Below are the code and all the weights of a small trained network. Each question names an input and a class and asks about switching units off, where a switched-off unit gives its printed mean instead of its output.

import numpy as np


def w(rows, s, z=0):
    codes = np.array(rows[::2]) - 128.0
    scale = np.full(codes.shape[1], s)
    scale[-1] = z or s
    return codes * scale


def f(y):
    return y / 2 * (1 + np.tanh(0.7978845608 * (y + 0.044715 * y**3)))


def log_softmax(a):
    a = a - a.max(-1, keepdims=True)
    return a - np.log(np.exp(a).sum(-1, keepdims=True))


def net(x, mask):
    res = np.array(x, float).reshape(1, 3) / 4 @ E
    y = f(res @ A[0][:, :-1].T + A[0][:, -1])
    res = res + np.where(mask, y, B[0][:, -1]) @ B[0][:, :-1]
    return log_softmax(res[-1] @ U[:, :-1].T + U[:, -1])


A, B = {}, {}
E = w([
[206,232,95,164,126],'x0',
[113,76,5,181,135],'x1',
[125,168,100,74,26],'x2',
],0.016)
A[0] = w([
[151,112,153,178,176,186],'N1',
[56,23,89,96,88,166],'N2',
[73,97,84,116,132,172],'N3',
[110,128,172,128,174,161],'N4',
[174,137,133,102,124,119],'N5',
[132,107,103,176,142,118],'N6',
[86,105,124,146,194,140],'N7',
[127,153,157,153,108,121],'N8',
[175,186,68,178,147,86],'N9',
[148,135,49,163,104,140],'N10',
[138,114,163,188,251,249],'N11',
[137,204,153,99,101,149],'N12',
[151,142,113,164,155,148],'N13',
[155,184,172,150,134,142],'N14',
[65,116,237,63,131,198],'N15',
[179,112,178,155,159,157],'N16',
[77,133,158,201,121,137],'N17',
[184,190,184,137,127,142],'N18',
],0.018,0.012)
B[0] = w([
[101,22,101,92,146,191],'N1',
[170,116,202,184,128,240],'N2',
[136,124,218,159,154,188],'N3',
[98,48,60,100,119,178],'N4',
[154,164,131,106,179,151],'N5',
[81,139,131,138,139,165],'N6',
[62,105,121,161,149,185],'N7',
[162,150,105,125,123,148],'N8',
[94,100,107,38,49,203],'N9',
[96,134,191,125,68,202],'N10',
[86,2,81,123,172,254],'N11',
[161,161,122,150,111,206],'N12',
[82,65,90,96,133,168],'N13',
[212,123,85,183,140,187],'N14',
[55,128,126,47,50,248],'N15',
[168,52,79,129,141,178],'N16',
[105,107,131,124,157,149],'N17',
[172,144,101,155,184,207],'N18',
],0.013,0.026)
U = w([
[47,70,101,40,87,138],'0',
[69,213,176,22,12,185],'1',
[76,80,149,241,231,1],'2',
[209,133,208,228,98,226],'3',
[217,58,68,161,208,154],'4',
[228,255,123,171,123,44],'5',
],0.0099,0.0032)

Each question gives the input, the list of numbers given to net, and the class t.
The units are the neurons (one row each of A and B). Each row of codes is followed by its name. A weight is (code - 128) times the scale printed after its matrix; where a second scale follows, it is the last column's (A, B and U).
mask holds one flag per neuron, in row order. A switched-off neuron (its flag False) gives its mean, the last column of its row in B, instead of its output. The means were averaged over made-up inputs and are rounded, as every weight is.
A unit's drop is (log p(t) with every unit on - log p(t) with that unit switched off) / (log p(t) with every unit on - log p(t) with every unit switched off).
The circuit of an input: a set's keep is (log p(t) with only the set's units on - log p(t) with every unit switched off) / (log p(t) with every unit on - log p(t) with every unit switched off). Starting from the 12 units with the biggest drops (on a tie, the unit counted first), units are removed one at a time, each time the one whose removal leaves the highest keep (on an exact tie, the one counted first), for as long as the keep stays at least 0.8.
units of the circuit, in order: the units of the circuit, biggest drop first
top k neurons: the k neurons with the biggest drops, biggest first
drop of u: that unit's drop, to one decimal
input [0,-2,2], class 1: units of the circuit, in order => N11
input [7,1,-5], class 0: top 4 neurons => N9; N2; N13; N10
input [2,-8,-8], class 4: top 2 neurons => N14; N18
input [-3,1,1], class 3: top 2 neurons => N11; N9
input [2,0,-3], class 4: top 2 neurons => N15; N10
input [0,1,-5], class 2: top 4 neurons => N15; N9; N7; N10
input [0,-1,6], class 1: top 2 neurons => N11; N14
input [-7,2,8], class 3: drop of N2 => 0.5
input [2,8,-6], class 0: drop of N9 => 2.7
input [7,4,8], class 1: drop of N6 => 0.0
